Here is a tiny trained network, its code and every weight. The questions are about switching its units off for an input and a class, where a switched-off unit gives its printed mean instead of its output.

import numpy as np


def w(rows, s, z=0):
    codes = np.array(rows[::2]) - 128.0
    scale = np.full(codes.shape[1], s)
    scale[-1] = z or s
    return codes * scale


def f(y):
    return np.maximum(y, 0)


def log_softmax(a):
    a = a - a.max(-1, keepdims=True)
    return a - np.log(np.exp(a).sum(-1, keepdims=True))


def net(x, mask):
    res = np.array(x, float).reshape(1, 7) / 4 @ E
    y = f(res @ A[0][:, :-1].T + A[0][:, -1])
    res = res + np.where(mask, y, B[0][:, -1]) @ B[0][:, :-1]
    return log_softmax(res[-1] @ U[:, :-1].T + U[:, -1])


A, B = {}, {}
E = w([
[114,110,104,184,254,91,134,87,167],'x0',
[110,59,149,115,220,111,161,219,104],'x1',
[154,79,144,204,101,62,207,88,102],'x2',
[239,42,39,138,135,79,101,106,197],'x3',
[37,90,141,109,127,95,116,142,133],'x4',
[147,165,94,128,199,186,94,147,148],'x5',
[114,93,107,37,136,104,26,68,35],'x6',
],0.0081)
A[0] = w([
[133,158,110,106,126,108,117,125,112,2],'N1',
[156,181,94,78,73,149,90,92,96,170],'N2',
[74,82,76,96,220,84,42,132,141,133],'N3',
[212,79,71,54,126,138,45,135,122,136],'N4',
[206,76,101,67,77,117,112,158,115,150],'N5',
[170,97,102,59,146,154,98,157,118,159],'N6',
[107,90,158,126,224,101,126,137,92,152],'N7',
[79,81,93,98,194,114,58,84,152,129],'N8',
[101,199,153,123,2,142,121,113,123,159],'N9',
[166,194,108,176,189,182,177,170,201,148],'N10',
[227,67,68,223,136,47,161,36,170,142],'N11',
[90,100,172,117,50,125,179,181,129,117],'N12',
[91,237,159,123,97,146,64,57,83,114],'N13',
[84,143,174,134,149,126,217,168,118,163],'N14',
[75,120,181,154,84,92,178,159,87,130],'N15',
[139,196,129,159,220,177,145,176,178,146],'N16',
[63,79,155,127,178,91,122,122,60,124],'N17',
[129,192,118,99,109,163,53,67,115,134],'N18',
[110,168,153,81,150,142,131,77,97,124],'N19',
],0.0091,0.0077)
B[0] = w([
[118,140,152,147,101,140,89,132,171,128],'N1',
[163,193,157,74,102,164,115,64,76,198],'N2',
[65,23,55,58,204,99,44,140,200,207],'N3',
[213,78,149,75,64,131,45,133,67,205],'N4',
[197,126,170,139,59,163,76,140,72,185],'N5',
[178,93,128,103,117,143,70,166,118,183],'N6',
[127,59,133,122,207,87,140,150,77,194],'N7',
[89,54,43,71,182,89,87,101,199,190],'N8',
[32,214,114,70,33,163,164,80,171,212],'N9',
[183,198,104,212,183,184,136,167,180,216],'N10',
[255,54,121,212,71,51,231,27,212,255],'N11',
[62,119,194,154,68,96,121,191,146,184],'N12',
[101,203,87,63,168,173,206,31,100,201],'N13',
[94,132,179,170,152,117,162,201,80,200],'N14',
[69,138,160,168,101,82,190,164,107,194],'N15',
[161,198,62,195,210,212,78,199,134,205],'N16',
[98,101,144,92,189,61,179,148,52,191],'N17',
[150,159,82,44,149,154,133,43,93,189],'N18',
[139,160,115,131,189,104,145,110,113,164],'N19',
],0.0079,0.013)
U = w([
[87,83,189,170,204,52,198,178,13,2],'0',
[246,61,112,220,72,47,215,35,239,115],'1',
[160,204,102,223,239,234,117,201,200,159],'2',
[80,227,106,50,122,178,169,2,99,132],'3',
[12,173,177,161,2,134,157,191,197,122],'4',
[228,103,149,73,47,154,24,146,57,76],'5',
[78,23,68,59,216,79,26,129,209,120],'6',
],0.0084,0.0021)

Each question gives the input, the list of numbers given to net, and the class t.
The units are the neurons (one row each of A and B). Each row of codes is followed by its name. A weight is (code - 128) times the scale printed after its matrix; where a second scale follows, it is the last column's (A, B and U).
mask holds one flag per neuron, in row order. A switched-off neuron (its flag False) gives its mean, the last column of its row in B, instead of its output. The means were averaged over made-up inputs and are rounded, as every weight is.
A unit's drop is (log p(t) with every unit on - log p(t) with that unit switched off) / (log p(t) with every unit on - log p(t) with every unit switched off).
The circuit of an input: a set's keep is (log p(t) with only the set's units on - log p(t) with every unit switched off) / (log p(t) with every unit on - log p(t) with every unit switched off). Starting from the 12 units with the biggest drops (on a tie, the unit counted first), units are removed one at a time, each time the one whose removal leaves the highest keep (on an exact tie, the one counted first), for as long as the keep stays at least 0.8.
units of the circuit, in order: the units of the circuit, biggest drop first
most important unit: the unit with the biggest drop
top k neurons: the k neurons with the biggest drops, biggest first
drop when u is switched off: that unit's drop, to one decimal
input [-8,3,-4,4,6,6,6], class 5: most important unit	N4
input [-8,3,5,0,-4,-8,5], class 4: units of the circuit, in order	[N9 N12]
input [-3,2,8,1,5,0,2], class 0: units of the circuit, in order	[N17 N15]
input [0,-2,5,-1,6,4,-6], class 2: units of the circuit, in order	[N10 N11]
input [-6,-7,2,8,6,-3,4], class 5: top 2 neurons	[N4 N5]
input [0,-5,4,-4,0,2,-7], class 2: top 2 neurons	[N10 N16]
input [-8,7,-6,-6,1,-6,7], class 3: top 2 neurons	[N9 N13]
input [0,-2,2,-2,-2,0,-1], class 3: top 2 neurons	[N11 N12]
input [1,6,0,1,4,1,-5], class 2: top 2 neurons	[N16 N10]
input [-2,6,-6,7,-6,-1,-3], class 5: top 3 neurons	[N4 N5 N6]
input [1,-8,4,-7,-3,-3,-6], class 4: top 2 neurons	[N12 N15]
input [-8,0,6,-3,5,0,-4], class 4: drop when N3 is switched off	0.0
input [-1,8,3,4,4,4,-8], class 2: drop when N16 is switched off	0.1
input [-6,0,-6,3,-4,-2,-7], class 2: drop when N16 is switched off	0.1
input [4,7,2,-1,-7,-4,1], class 0: units of the circuit, in order	[N7]
